Here is a tiny trained network, its code and every weight. The questions are about switching its units off for an input and a class, where a switched-off unit gives its printed mean instead of its output.

import numpy as np


def w(rows, s, z=0):
    codes = np.array(rows[::2]) - 128.0
    scale = np.full(codes.shape[1], s)
    scale[-1] = z or s
    return codes * scale


def f(y):
    return y / 2 * (1 + np.tanh(0.7978845608 * (y + 0.044715 * y**3)))


def log_softmax(a):
    a = a - a.max(-1, keepdims=True)
    return a - np.log(np.exp(a).sum(-1, keepdims=True))


def net(x, mask):
    res = np.array(x, float).reshape(1, 6) / 4 @ E
    y = f(res @ A[0][:, :-1].T + A[0][:, -1])
    res = res + np.where(mask, y, B[0][:, -1]) @ B[0][:, :-1]
    return log_softmax(res[-1] @ U[:, :-1].T + U[:, -1])


A, B = {}, {}
E = w([
[232,13,76,254,99,231],'x0',
[218,202,240,220,31,127],'x1',
[141,125,124,118,128,127],'x2',
[48,47,27,87,237,61],'x3',
[117,118,128,138,119,113],'x4',
[128,124,130,119,127,129],'x5',
],0.0046)
A[0] = w([
[216,54,154,228,42,236,114],'neuron 1',
[123,80,61,149,194,124,179],'neuron 2',
[108,196,209,40,57,164,213],'neuron 3',
[158,33,33,106,134,229,213],'neuron 4',
[33,110,66,79,231,73,112],'neuron 5',
[201,51,159,220,37,196,117],'neuron 6',
[74,181,72,42,226,75,144],'neuron 7',
[174,34,21,198,183,145,189],'neuron 8',
[187,35,169,211,18,202,110],'neuron 9',
[38,232,220,51,85,13,254],'neuron 10',
[216,56,38,191,144,191,201],'neuron 11',
[229,157,204,212,3,191,80],'neuron 12',
[59,184,59,5,219,34,169],'neuron 13',
[19,191,167,2,162,47,254],'neuron 14',
[152,226,199,48,49,67,237],'neuron 15',
[204,45,104,198,122,184,161],'neuron 16',
[167,74,43,220,207,158,196],'neuron 17',
],0.0051,0.0033)
B[0] = w([
[232,17,197,69,231,34,213],'neuron 1',
[61,60,55,183,171,117,169],'neuron 2',
[141,212,138,225,36,118,194],'neuron 3',
[74,36,102,231,96,216,194],'neuron 4',
[87,57,57,29,194,76,198],'neuron 5',
[203,39,248,35,255,115,199],'neuron 6',
[192,89,48,54,166,33,198],'neuron 7',
[36,43,105,188,199,247,197],'neuron 8',
[233,32,196,61,232,74,198],'neuron 9',
[168,225,54,132,38,34,253],'neuron 10',
[112,34,119,177,228,185,202],'neuron 11',
[204,144,213,40,149,37,216],'neuron 12',
[210,122,46,29,195,30,233],'neuron 13',
[228,220,46,71,74,25,254],'neuron 14',
[95,223,129,217,30,115,220],'neuron 15',
[134,53,172,145,226,171,185],'neuron 16',
[49,11,101,204,227,221,187],'neuron 17',
],0.0045,0.006)
U = w([
[99,228,54,142,44,67,254],'0',
[208,86,150,40,187,25,47],'1',
[138,61,188,218,151,207,203],'2',
[40,87,73,194,158,202,7],'3',
[156,253,215,196,19,95,2],'4',
],0.0055,0.0033)

Each question gives the input, the list of numbers given to net, and the class t.
The units are the neurons (one row each of A and B). Each row of codes is followed by its name. A weight is (code - 128) times the scale printed after its matrix; where a second scale follows, it is the last column's (A, B and U).
mask holds one flag per neuron, in row order. A switched-off neuron (its flag False) gives its mean, the last column of its row in B, instead of its output. The means were averaged over made-up inputs and are rounded, as every weight is.
A unit's drop is (log p(t) with every unit on - log p(t) with that unit switched off) / (log p(t) with every unit on - log p(t) with every unit switched off).
The circuit of an input: a set's keep is (log p(t) with only the set's units on - log p(t) with every unit switched off) / (log p(t) with every unit on - log p(t) with every unit switched off). Starting from the 12 units with the biggest drops (on a tie, the unit counted first), units are removed one at a time, each time the one whose removal leaves the highest keep (on an exact tie, the one counted first), for as long as the keep stays at least 0.8.
units of the circuit, in order: the units of the circuit, biggest drop first
top k neurons: the k neurons with the biggest drops, biggest first
drop when u is switched off: that unit's drop, to one decimal
input [7,1,4,-6,7,-1], class 1: units of the circuit, in order -> (neuron 1)
input [2,7,-8,-5,5,6], class 1: units of the circuit, in order -> (neuron 1; neuron 12)
input [5,4,-8,-5,-4,-1], class 1: top 2 neurons -> (neuron 12; neuron 1)
input [8,6,-6,0,8,0], class 1: top 2 neurons -> (neuron 1; neuron 12)
input [1,-5,-8,8,-3,7], class 3: units of the circuit, in order -> (neuron 8; neuron 4)
input [4,2,6,-8,5,-6], class 1: units of the circuit, in order -> (neuron 12; neuron 1)
input [8,1,-7,-7,2,4], class 1: top 3 neurons -> (neuron 1; neuron 12; neuron 9)
input [6,2,-8,-7,4,-6], class 1: top 2 neurons -> (neuron 12; neuron 1)
input [-2,4,4,8,3,7], class 0: drop when neuron 9 is switched off -> 0.3
input [8,6,-3,-3,1,-4], class 1: drop when neuron 9 is switched off -> 0.2
input [3,-4,-4,-3,0,-1], class 2: drop when neuron 1 is switched off -> 0.0
